Each row has a class, written as a number after it.
[ 209 -138  187   44 -105  223  111   80 -267 -143  -46   90   43   -2
  -31  -36 -176  127  130  -56   -5   13  -43  -86  -75  205 -191 -257
  -67 -211  -21  168] | 5
[-316   81  -23   28 -211  308 -589  153  309  -22 -263   73 -157  -75
   36 -152 -139 -125  198   79   97  373  460 -131  135  -50  181   74
   25  116   24  -63] | 0
[-210  105  143  -10 -139  376 -330  124  128  -55 -231   96  -17   77
   51  -21  -81  -36  244  -20  169  267  286  -78  -12  -19   71   -8
 -122  160   93  -35] | 8
[ -46  -68   67  420  214  329  161   91 -408 -295 -247   27   75  143
  -19 -171 -242   -5   18   26 -199  -18  124 -245 -177  124   10 -278
 -259 -187 -361  123] | 8
[ 452  236  124  -48 -270  598 -156  -37 -114 -429   -8   18  222 -143
 -287  110 -315  365  226  -18 -261 -298 -165 -256  189  147 -598 -575
  -64 -390  -89  166] | 9
[-238  167  123   29 -121  440 -362   94  149 -173 -238   67    5    0
   15  -46 -100  -21  235   23   79  209  312 -148   41  -78   32   -3
 -124  108  -46  -80] | 6
[-189 -212   22  384  188  -51   94  335 -593   14 -116  233  133   71
  -99 -217 -132  -71 -107  218  -28  283  435 -180 -309   97  213   54
   11 -243 -395  138] | 8
[  87  360  148  379  226  624  138 -108 -440 -345 -221  -71  418  211
 -190  252 -123   92 -156  -79 -237 -327 -206 -188  -27   40 -393 -337
 -382  -92 -425  -18] | 4
[-142  388  221  115   10  668 -124   43  -37 -290 -247  125  178  193
  -35  160 -115   99  265  -66   97  -45  112 -132 -163 -158 -120 -124
 -279  201 -108 -154] | 1
[ -16 -321  230   60   81 -180  276   40 -431  384 -131   62   77  149
  204  139   38 -101 -113  -72  285  247  -79  194 -314  124   56  158
 -108   49   -1  113] | 2
[-121  -77  130  427  273  183  218   15 -515    0 -280  -20  129  203
   62   79  -67 -153 -224  -25   -5  109   14  -66 -235  128   77  -38
 -294  -24 -374   66] | 5
[  57 -142  130  314  139  303  279   71 -412 -212 -135  -11   11  142
   32  -57 -198   19   11  -35  -89  -22    3  -53 -181  123   23 -259
 -255  -74 -202  160] | 5
[-332 -578  -92  156   89 -672  165  115 -113  648 -108   21 -369   29
  287 -354   88 -385 -262  129  352  614  254  126 -203   99  584  410
  114  199   48  177] | 0
[ 338  315  164   62  -63  532  -94 -145 -290 -295 -120   12  425  -72
 -258  355 -173  202  -26  -56 -271 -313 -217 -198  103  144 -673 -427
 -140 -231 -198   42] | 10
[ 190  157   51  146    2  409 -126  -99 -293 -227 -125  -64  266  -59
 -177  187 -162   46  -94    0 -229 -182  -89 -199  116  116 -427 -294
  -99 -261 -330   57] | 9
[-113 -217  155  234   89  -23  114  352 -609   70 -104  376  157  102
 -101 -113 -138   -8  -17  124   76  340  463 -108 -351  110   89   10
   70 -183 -238  165] | 1
[-389  214 -126  141  -83  348 -605   77  307 -245 -239   -2 -150  -72
  -23 -190 -104 -134   71  145 -105  256  442 -249  158 -134  213   15
  -57  104 -255  -98] | 7
[ 497   12  474  -15  -75  476  531   41 -506 -244  -13  168  370  217
  -55  225 -112  377  314 -272  135 -259 -343   40 -260  262 -563 -435
 -238 -222  148  178] | 0
[ 286  227  466   48   34  423  235  215 -597 -133  -87  421  577  173
 -236  378 -215  316  168  -79  108 -168   51   10 -315  205 -605 -253
 -119 -190  111   68] | 0
[ 254 -138  103   36 -137  246   -5   97 -285 -223  -43   66  109  -72
  -64  -94 -194  167  176  -26 -112   18  -21 -195  -50  203 -257 -315
  -24 -411 -107  173] | 8
[-209  308   10   76 -108  570 -568   68  208 -256 -275   29   26  -31
  -65  -11 -204  -32  233   67  -64  124  324 -262  112 -103  -45 -126
 -115   40 -121 -109] | 8
[ -73 -393    9  134   24 -186  -55   79 -326  211 -121   30  -95  -67
  109  -94  -45 -228 -195   65   20  359  113   10  -83  167  149  114
   76 -112 -256  153] | 6
[ 464  -35  187 -149 -314  415   48   -2 -194 -277   60   50  169 -134
 -124   81 -176  320  286  -78 -111 -148 -182 -119   99  247 -511 -461
  -55 -397   53  192] | 3
[ -39 -117 -226   94 -102   -9 -412   27   19   53 -121 -131  -56 -240
  -44  -42 -112 -144 -226  106 -206  185   93 -173  274  102  -39  -53
  129 -217 -215   81] | 4
[ 200  224  -50  146 -108  543 -306   -2  -67 -536  -89   14  146 -185
 -294  -89 -310  169   57   96 -446 -185   66 -419  265  141 -402 -476
  -34 -376 -292  100] | 5
[ 383   52  182   21 -142  435  155   35 -315 -335   27   23  244    8
 -133   46 -155  290  215 -137 -125 -222 -221 -130   10  226 -450 -462
 -125 -355  -42  159] | 0
[ 190   -1  292   52  -47  202  121  286 -569  -61  -67  412  371   29
 -230  164 -191  227  118   46   76   76  276 -138 -305  150 -373 -180
   43 -272  -73  141] | 10
[   6 -339  139   -3  -39 -213  -13  376 -421  164   -3  428  100  -33
  -64  -95 -122   42   28  114  137  390  422  -33 -279  173  -29   53
  244 -257   34  187] | 7
[-215 -461  -89  113    6 -337 -148   70 -127  363 -154  -51 -226 -140
  204 -140  -43 -322 -237  113   69  464  196   59  -27  112  305  238
   79   27 -120  134] | 6
[ -50  311   92  570  416  486  267  -87 -561 -303 -284 -128  400  284
 -124  181  -91   24 -244    2 -243 -307 -111 -222 -190   -9 -194 -225
 -508  -91 -630  -11] | 2
[ 100 -123  257  354  202  378  444  121 -591 -298 -133   26  139  240
   12  -94 -155  113   92  -72  -47  -94  -90  -74 -287  148  -45 -278
 -335 -144 -286  176] | 6
[ -72 -289   77   44  -90 -108 -147  334 -304  107  -77  354   77 -118
  -88 -100 -193  -25   19  161   22  389  509  -97 -108  222  -22   36
  234 -274   -8  151] | 3
[  33 -408  128   -2 -108 -238   73   90 -280  390  -97   64  -68   12
  160   27   19 -124 -109  -53  277  401  -12  160 -160  207   99  140
   91  -54   54  168] | 0
[-400  -93  -75  -14 -181  154 -651  176  319   41 -255  101 -274 -149
  122 -167 -146 -228  149  113  110  489  547 -116   81  -67  297  161
   83  149    6  -56] | 5
[   4  410  202 -152 -228  664 -378  -10  131 -251 -153   74  158    7
 -101  220 -126  169  329  -37   70  -55  156 -133   81 -127 -317 -196
 -158  100   13 -107] | 2
[ -81  516  162   41  -75  736 -347   25  112 -431 -202   48  221   73
 -110  219 -153  125  232  -48  -66 -155  154 -160   53 -103 -307 -219
 -264  103  -57 -155] | 7
[-175 -186   45  361  263  -14  170   10 -441  126 -229  -17   46  162
   99   72  -49 -234 -280  -30  -17  145   21   27 -241   74  155   54
 -172   97 -320   61] | 10
[ 342 -176  235   -9 -119  276  218  105 -357 -167   16   97  117   22
    8   29 -166  192  206 -107   27  -71 -149   49 -106  247 -293 -316
  -90 -249   75  208] | 0
[ -86   19   69  353  202  141   85  259 -633 -176 -121  337  255   92
 -219  -67 -188   53  -87  194 -160   73  412 -214 -315   34  -15  -97
  -17 -250 -513   82] | 1
[ 180 -100  213   66  -46  125  130  -26 -378  124 -108   58  144   35
   22  181  -70   27  -36  -47  123   78 -147   39 -165  159 -194 -113
 -103  -96  -85  126] | 10
[ -52  -62  194  359  291  213  334   15 -511    9 -201   48  195  280
   40  114  -42 -106 -162  -43   25   59 -110  -12 -274  130  -23  -56
 -276   41 -265   66] | 3
[-375  148 -136   27 -210  313 -705  128  406 -125 -297  -20 -182 -129
    4 -233 -143 -157  181  131   -6  364  525 -303  202  -90  186   58
   -5   77 -113  -86] | 8
[-250  402   56  131   34  590 -311   70  117 -344 -217   11   50  100
  -61   15 -121    2  189   24  -26   15  226 -202   -7 -191   16  -73
 -241  202 -210 -152] | 6
[-105 -113    1  311  148   92   56  -21 -283   54 -223 -139   44   96
  103   29  -65 -158 -173  -47   -9   79  -11   -9 -113   60   85    9
 -182  -39 -233   37] | 10
[  23 -330   12  195  -57   76  135  160 -265  -94  -57  -68 -121   18
   89 -280 -127  -41   72   37  -33  165  107  -73  -79  173  143 -110
  -75 -256 -187  203] | 3
[ 194 -320  123 -264 -228 -212  -48   -6 -163  349   37   19   12 -116
   96  142   42  -13  -63  -48  230  251 -154  159  -13  188 -142   53
  122 -129  162  135] | 5
[ 171  126  166   46  -81  257 -154  235 -374 -214  -56  368  343 -106
 -345   53 -236  255  104  119 -106   37  316 -331  -78  125 -440 -254
   95 -426 -172  127] | 6
[  98 -190   36  -24 -150  -69  -70  -27 -143  187  -72  -30   -5  -82
   54   90  -10  -78 -114  -29   71  170  -19   53   36  148  -94    5
   66 -130  -31  102] | 0
[ 290  -34  294  -92 -192  212  -18  258 -460  -27    5  419  370  -77
 -224  222 -226  283  178   12   80   78  240 -132 -184  179 -520 -215
  155 -385   90  164] | 2
[  16  518  167  -31 -203  899 -434  -14  242 -474 -218   46  183   19
 -165  224 -187  164  346  -46  -89 -138  132 -223  209  -44 -392 -332
 -224   70  -14 -121] | 3
[  24  -30   67  468  160  465  204   95 -437 -372 -160  -92   86  108
  -39 -116 -236    8   27   13 -235 -170   21 -132 -110  107   -3 -297
 -307 -115 -370  147] | 10
[  47   -3  109  404  118  422  186  113 -409 -401 -160  -17  116   97
  -78 -142 -211  103   42    6 -231  -94   11 -227 -120  136  -68 -313
 -305 -226 -407  151] | 6
[-172  -36  315    0   -1  223   50  177  -77  114 -151  256  -57  269
  179   26  -13  -61  250  -82  433  299  151  185 -316  -17  187  114
 -126  338  218    9] | 0
[ 134 -497  210   20 -106 -122  330  192 -385  157  -13  142 -102   54
  188 -170  -54   43  140  -50  246  278   36  160 -295  220  120  -13
   -3 -152   93  238] | 0
[ -10 -199  -49  366   22  214   37  133 -287 -277 -155  -30  -42  -11
   16 -266 -202  -45   11   18 -216   75  197 -198  -35  171   66 -212
  -88 -336 -315  170] | 0
[ 123 -490  194   42  -60  -50  282  187 -376   67  -20  140 -102   86
  194 -122  -84   32   90  -61  162  262   14  142 -292  197   86  -86
  -20 -118   69  252] | 7
[ 146  -70    5   24  -89   87 -123  -39 -197   -9  -64  -46   41 -102
  -37  142  -78    0 -161   49  -82   58  -44  -56   52   98 -197 -147
   -8 -182 -193  106] | 7
[-196 -126  -61  250   83  -58 -116   36 -194  194 -238  -54  -58    4
   72  -51  -83 -209 -224   80  -31  280  160  -56  -40   71  194   76
  -69   14 -236   50] | 1
[-420  144   42  283  185  277    5   63  -66 -128 -220  -19   26  266
   58 -146   40 -105   29    3   85  138  158  -77 -189 -153  359  134
 -283  260 -306 -133] | 5
[-200 -202   71  485  290  146  317  134 -460 -157 -198  -33  -10  236
   85 -265 -130 -118  -68   -5  -98   93   92 -101 -265  115  290 -106
 -324  -33 -366  147] | 5
[-234 -170   70  496  333   25  355   28 -528  149 -250  -98   39  259
  117  -25  -13 -205 -275   42   81  137   28   -7 -336  -10  283   65
 -311  125 -382   74] | 10
[ 334  561  190  331  247  880  162  -30 -418 -749 -130   63  447  211
 -336  282 -280  266   78 -107 -458 -634 -223 -237   70  172 -591 -635
 -345 -211 -336   15] | 0
[ 254  349  198  149  -82  588 -188  163 -360 -356 -119  296  486  -78
 -402  260 -344  298  114   55 -253 -223  218 -310    1  154 -660 -458
  -39 -338 -105   90] | 10
[ 227   79  421  214  220  360  557  -52 -647  -17 -138  100  363  341
   38  421  -44  117  -21 -216  176 -201 -357  155 -408  131 -326 -195
 -348   94  -70   49] | 1
[ -53  -27  158  304  191  173  181  318 -685 -107 -102  339  314  159
 -210  -80 -166   79  -51  145  -34   90  331 -180 -313   71  -74  -89
  -61 -244 -385  122] | 4
[-221 -274  153  433  325  -96  439   64 -542  230 -228   14    2  324
  206   -3   37 -237 -254  -55  174  240   10  122 -409   77  333  159
 -240  158 -271   72] | 1
[ 142  208  390  316  288  458  528  -92 -608 -149 -171  106  457  378
  -82  376  -43   94 -115 -147    9 -260 -321   16 -332  135 -394 -226
 -418   95 -209   27] | 3
[-284  367  -90  113 -141  577 -711   56  329 -312 -296  -59    5 -148
  -98  -76 -216  -26  191  154 -198   91  427 -342  269 -135  -34 -128
 -123   15 -222 -110] | 2
[-257 -283    8  397  253 -118  132   62 -452  177 -236  -44  -61  130
  146  -91  -12 -295 -292   48   51  311  163   -8 -222  116  342  143
 -152  -18 -399   82] | 5
[ 136  326  169  371  243  564  234 -142 -422 -314 -186  -85  381  233
 -174  249 -109   79 -122  -48 -190 -336 -217 -198  -62   80 -404 -357
 -395 -129 -396   17] | 3
[-158  151  235  -72 -119  459 -240   88   72  -53 -207  174   75  113
   49   97  -77   26  296  -34  212  221  200  -31  -98  -38  -64  -41
 -175  187  103  -67] | 3
[-260  163 -104  -51 -210  339 -650   95  362 -151 -205  -18 -122 -152
  -19 -120 -161  -62  178  131  -54  231  420 -217  225 -119   62  -15
    7   65  -81  -58] | 2
[-478 -255   27   -3 -168  -46 -355  237  189  320 -265  112 -370   12
  300 -204  -19 -245  170   94  386  653  533  106 -157 -113  587  357
   19  322   88  -48] | 1
[ 209  -81  221 -601 -513  214 -375   75  237   93  104  135  -13 -149
   51  184  -12  186  415 -137  276  221  -44  113  152   44 -284 -113
  179   30  484   61] | 2
